Q:
[[ -2  -4  34   3  -4   1   6]
 [  3 -21 -18   4  -8 -12  13]
 [  2  37 -35   3 -10  -8  12]
 [  4   6  -5   4  -2  15  -9]
 [  3   1 -29   2  23  15  -3]
 [  2 -36 -25   2  32 -18  24]
 [ -4   6 -34  -9 -23 -11 -13]
 [ -1 -19 -41  -9   2   4 -44]
 [  3   1 -23   0   3  -8  -1]
 [ -4  16  64   0  15   8   6]]
A: 12

Q:
[[-29   1 -42   0  35  14  -4   0   0   0   1  -2  -3  21]
 [ 40   4  12  -1  18  14  38   0  -2   0  -5   1   0  39]
 [ -6  -1 -20   1 -33 -11  -9  -1   2   1   1  -2   0 -13]
 [-30   0 -39   0 -49 -25 -32   0  -1   1   1  -3   2 -37]
 [-46  -6 -15  -1  10  -8 -35  -1  -2   1   0  -7  -4 -24]
 [ 63   0  53  -2  32  19  65  -1  -2   0   1   0   1  62]
 [ 32  -7  62  -1 -37 -23   7  -1   0   0   1  -3  -1 -21]]
A: -13

Q:
[[  2   1 -16  22  12   0   8]
 [ -5   0 -10 -34 -25   9   1]
 [  0  -1  -3 -21  -7  -8  -1]
 [  8  -9   0  54 -14   6  -3]
 [  0   4 -13  60  10  15  12]
 [ -2   5 -20 -16  -8   7 -14]
 [ -1  -1  10 -49  -3  -3  -5]
 [ 11   2 -25 -33 -14  -2  -6]
 [ -2  -2 -14 -26  21  21  10]
 [  4   8  12  19 -13  -2  -6]]
A: -1

Q:
[[-24   0  10 -13  48  32 -28  -6 -28   8  20]
 [ -8 -14  14  38  21  14 -11  -7   7  53 -23]
 [-33  16   3  13 -21 -17   9 -29 -16 -36  38]
 [-28 -32  11  12 -24  -3  17   4  40  39 -11]
 [  3 -11   8 -30  15  18  26  49 -28 -23   6]
 [  1 -40  32   3  28  25  -9  -2 -43  13  -8]
 [-14  28 -32 -20  26 -37 -18  11 -11  32 -11]
 [ -4  18 -31   0 -31 -16  -4 -35 -47   0  13]
 [-40  -5  51   0   9  20 -15  -6 -33  -6  10]
 [ 17 -46 -21 -19   9  34  30  13 -16  11  11]
 [-21  10   9  27  14  26 -56  -4 -20   8  16]]
A: 38

Q:
[[ 49  10  40 -10   6   9  11  43  26  29  -9]
 [ 28  16 -20  44 -19  -1  27 -30 -43 -14 -24]
 [ 28 -15  37 -29 -44  27 -22  35   9  14  -9]
 [ 38  13 -21 -10  -9  33 -27 -35  25  42 -16]
 [ 38   5  14  23 -36 -20  50  34  -2 -10  18]
 [ -6  45 -27 -25  -7 -14   9 -44  46   1   1]
 [ 37   8  21  36  32   7  29  35  10 -38  -7]
 [ 39  18   2 -26 -11  31 -30   1  24  40 -36]
 [  4 -27  30  36  25  15   1 -38 -17 -42 -26]
 [-20  24 -33 -21   3  -2 -31  43 -19   4 -47]]
A: -9

Q:
[[-28  22  16 -33  24   1 -20   1 -33 -11  -7   8   6   7 -19]
 [  1  -6  50  13 -22   7  12  -9  13  25 -16  14  12  10  13]
 [ 41  36  -2   3  17  44  30 -19   3 -30 -45  43  22 -29 -20]
 [ 11  30  50 -16  15  20  38 -49 -16   6 -46  36  -7 -15   4]
 [-25 -18  17 -62   8  17   6 -14 -62  20 -27  -2   8  15 -14]]
A: -20

Q:
[[-29   6 -20   7  32 -18   7 -16   2  24   1   3  11   8]
 [ 13  -4 -12  25  32 -28  25  14 -19  -5  -3  21  -1   3]
 [-21 -16 -35  21  47 -41  21 -42  -3  24   6  18   8  -6]
 [ -3 -15 -31  11  37 -40  11 -15 -18  14  -2  25  -7   3]
 [-38 -16   1  12  16 -41  12 -16  20  15   3   4  14  -4]
 [-32 -36   4  26  18 -63  26 -25  24   6   6  13  15 -18]
 [-13  -3  -5  -9   8 -27  -9  21  -8  10 -10  12  -9  17]]
A: -6

Q:
[[ 39 -15  22  18  22  20  18  33  -5  13  11  22]
 [ 28   0 -15  46  31  29  38  26  30  -7  -6  38]
 [ 36 -15  31   8  17  13   9  32 -12  14  12  15]
 [ 34 -15  35   3  15  11   4  30 -14  13  11  12]
 [ 24   4 -20  50  30  28  38  23  38 -13 -10  38]
 [ 40 -12  10  28  27  24  27  33   4  10   7  29]
 [ 35  -7  -2  38  30  28  34  30  16   4   2  35]
 [ 40 -13  17  23  25  23  23  33  -1  12  10  26]
 [ 38 -10   4  33  29  27  31  32  10   7   5  32]
 [ 38 -15  28  13  20  17  14  32  -9  14  11  18]
 [ 32  -4  -9  42  31  29  36  29  23  -1  -2  37]]
A: 15
